Below are the code and all the weights of a small trained network. Each question names an input and a target symbol and asks about switching units off, where a switched-off unit gives its printed mean instead of its output.

import numpy as np


def w(rows, s, z=0):
    codes = np.array(rows[::2]) - 128.0
    scale = np.full(codes.shape[1], s)
    scale[-1] = z or s
    return codes * scale


def f(y):
    return np.maximum(y, 0)


def softmax(a):
    e = np.exp(a - a.max(-1, keepdims=True))
    return e / e.sum(-1, keepdims=True)


def log_softmax(a):
    a = a - a.max(-1, keepdims=True)
    return a - np.log(np.exp(a).sum(-1, keepdims=True))


def net(x, mask):
    ids = ['ΓΔΘΛΦαεζπψω'.index(c) for c in x.split()]
    T = len(ids)
    res = E[ids] + P[:T]
    u = 0
    for l in range(2):
        r = res
        for j in range(2):
            rows = slice(2 * j, 2 * j + 2)
            q, k, v = (r @ M[l][rows].T for M in (Q, K, V))
            z = softmax(np.where(np.tri(T) > 0, q @ k.T / 2**0.5, -1e9)) @ v
            o = O[l][rows]
            res = res + np.where(mask[u + j], z, o[:, -1]) @ o[:, :-1]
        u += 2
        y = f(res @ A[l][:, :-1].T + A[l][:, -1])
        res = res + np.where(mask[u : u + 8], y, B[l][:, -1]) @ B[l][:, :-1]
        u += 8
    return log_softmax(res[-1] @ U[:, :-1].T + U[:, -1])


Q, K, V, O, A, B = {}, {}, {}, {}, {}, {}
E = w([
[193,139,87,99],'Γ',
[46,148,36,46],'Δ',
[101,200,181,193],'Θ',
[162,79,150,120],'Λ',
[124,123,157,79],'Φ',
[161,181,147,198],'α',
[120,178,117,173],'ε',
[91,191,220,91],'ζ',
[66,88,172,77],'π',
[76,67,24,141],'ψ',
[3,181,93,177],'ω',
],0.021)
P = w([
[161,220,190,160],'0',
[142,144,110,150],'1',
[127,89,75,140],'2',
[116,57,44,123],'3',
[113,29,15,133],'4',
[101,4,22,117],'5',
],0.0037)
Q[0] = w([
[198,252,111,142],'L0H1',
[174,121,228,166],'L0H1',
[140,95,105,129],'L0H2',
[196,130,101,164],'L0H2',
],0.011)
K[0] = w([
[244,174,217,148],'L0H1',
[148,92,148,144],'L0H1',
[144,72,91,159],'L0H2',
[163,87,134,136],'L0H2',
],0.011)
V[0] = w([
[162,68,219,135],'L0H1',
[70,5,165,155],'L0H1',
[164,21,83,147],'L0H2',
[202,147,255,92],'L0H2',
],0.006)
O[0] = w([
[189,68,157,65,3],'L0H1',
[134,254,150,144,208],'L0H1',
[164,3,178,143,31],'L0H2',
[129,221,170,147,90],'L0H2',
],0.0082,0.0022)
A[0] = w([
[186,215,187,172,212],'L0N1',
[172,29,192,155,118],'L0N2',
[182,46,89,254,103],'L0N3',
[167,171,175,142,158],'L0N4',
[246,71,177,84,116],'L0N5',
[123,87,130,131,76],'L0N6',
[169,144,26,30,209],'L0N7',
[79,136,12,215,253],'L0N8',
],0.008,0.0055)
B[0] = w([
[137,67,113,121,205],'L0N1',
[114,159,72,103,141],'L0N2',
[137,144,162,178,170],'L0N3',
[134,79,128,138,166],'L0N4',
[145,37,39,107,145],'L0N5',
[138,130,116,159,133],'L0N6',
[136,7,162,102,190],'L0N7',
[151,92,30,141,254],'L0N8',
],0.011,0.0095)
Q[1] = w([
[62,54,6,53],'L1H1',
[120,178,232,111],'L1H1',
[58,189,167,100],'L1H2',
[33,1,33,114],'L1H2',
],0.0073)
K[1] = w([
[82,43,78,122],'L1H1',
[100,126,199,123],'L1H1',
[90,168,182,73],'L1H2',
[9,91,109,137],'L1H2',
],0.012)
V[1] = w([
[134,72,106,216],'L1H1',
[248,112,167,254],'L1H1',
[166,212,79,140],'L1H2',
[8,76,87,186],'L1H2',
],0.0063)
O[1] = w([
[161,151,205,195,224],'L1H1',
[205,165,175,103,90],'L1H1',
[134,2,152,175,89],'L1H2',
[67,158,122,151,248],'L1H2',
],0.0089,0.014)
A[1] = w([
[2,176,208,94,52],'L1N1',
[99,73,130,118,144],'L1N2',
[70,123,37,81,105],'L1N3',
[117,131,83,175,49],'L1N4',
[50,121,149,33,220],'L1N5',
[145,121,88,208,42],'L1N6',
[54,151,178,213,5],'L1N7',
[128,102,188,48,146],'L1N8',
],0.0091,0.003)
B[1] = w([
[203,212,9,198,220],'L1N1',
[219,51,217,200,184],'L1N2',
[171,177,215,95,250],'L1N3',
[128,126,121,32,204],'L1N4',
[125,162,114,45,227],'L1N5',
[142,243,102,55,223],'L1N6',
[50,6,188,164,210],'L1N7',
[182,182,254,104,165],'L1N8',
],0.0061,0.013)
U = w([
[96,80,161,140,191],'Γ',
[219,180,109,182,53],'Δ',
[113,178,211,182,109],'Θ',
[131,133,136,146,229],'Λ',
[129,236,132,101,130],'Φ',
[164,146,5,157,80],'α',
[105,96,86,71,120],'ε',
[52,180,100,151,44],'ζ',
[176,65,116,120,253],'π',
[120,103,232,86,205],'ψ',
[124,132,129,132,99],'ω',
],0.011,0.0046)

Each question gives the input, a string of symbols that net reads in full, and the target symbol t.
The units are the heads (2 rows each of Q, K, V and O) and the neurons (one row each of A and B). Each row of codes is followed by its name. A weight is (code - 128) times the scale printed after its matrix; where a second scale follows, it is the last column's (O, A, B and U).
mask holds one flag per unit, layer by layer, with each layer's heads first. A switched-off unit (its flag False) gives its mean, the last column of its rows in O or B, instead of its output. The means were averaged over made-up inputs and are rounded, as every weight is.
A unit's drop is (log p(t) with every unit on - log p(t) with that unit switched off) / (log p(t) with every unit on - log p(t) with every unit switched off).
The circuit of an input: a set's keep is (log p(t) with only the set's units on - log p(t) with every unit switched off) / (log p(t) with every unit on - log p(t) with every unit switched off). Starting from the 12 units with the biggest drops (on a tie, the unit counted first), units are removed one at a time, each time the one whose removal leaves the highest keep (on an exact tie, the one counted first), for as long as the keep stays at least 0.8.
circuit, biggest first: the units of the circuit, biggest drop first
most important unit: the unit with the biggest drop
k most important neurons: the k neurons with the biggest drops, biggest first
top k neurons in layer l: the k neurons of layer l with the biggest drops, biggest first
which heads matter: for each layer, one digit per head in row order, 1 if its drop is at least 0.15 and else 0, layers parted by /
input α π α α Φ Φ, target ψ: most important unit : L0N8
input Φ ψ α Λ, target Θ: circuit, biggest first : L1H1, L0N8, L0H2, L1H2
input Θ Δ Λ π, target ζ: circuit, biggest first : L0N7, L0H1, L1H1
input ψ Δ Λ, target ζ: circuit, biggest first : L0N7, L0H1, L1H2, L1H1
input Δ π Δ π ε, target ζ: circuit, biggest first : L0N7, L1H2, L1H1, L0H1
input ψ ψ ε, target Θ: top 3 neurons in layer 1 : L1N7, L1N1, L1N5
input Λ Φ ψ Φ ψ ε, target Θ: top 2 neurons in layer 0 : L0N8, L0N3
input α Φ α ω π, target Γ: which heads matter : 01 / 01
input π Λ α π Δ ε, target ζ: circuit, biggest first : L0N7, L1H2, L1H1, L1N7
input π ψ α Φ, target Θ: which heads matter : 01 / 10
input ω ε Φ, target Γ: 3 most important neurons : L0N8, L1N7, L0N7
input α Δ Λ, target ζ: which heads matter : 10 / 01
input Φ Γ Γ, target π: top 2 neurons in layer 0 : L0N7, L0N5
input Θ Δ α π α Θ, target ζ: which heads matter : 00 / 01
input π Φ ψ π Λ π, target Θ: which heads matter : 01 / 10
input π Λ α π, target Φ: which heads matter : 00 / 10
input ψ Λ π Λ α α, target Θ: top 3 neurons in layer 0 : L0N8, L0N3, L0N7
input ζ Δ π Δ π Δ, target ε: 2 most important neurons : L1N4, L0N8
input Φ Φ π α Θ Φ, target ψ: 4 most important neurons : L0N8, L0N7, L1N1, L1N8
input ω ζ α, target Γ: most important unit : L1H2
input α π Δ π ψ α, target Θ: most important unit : L1H1
input α π α ω ω π, target Γ: top 2 neurons in layer 0 : L0N8, L0N7
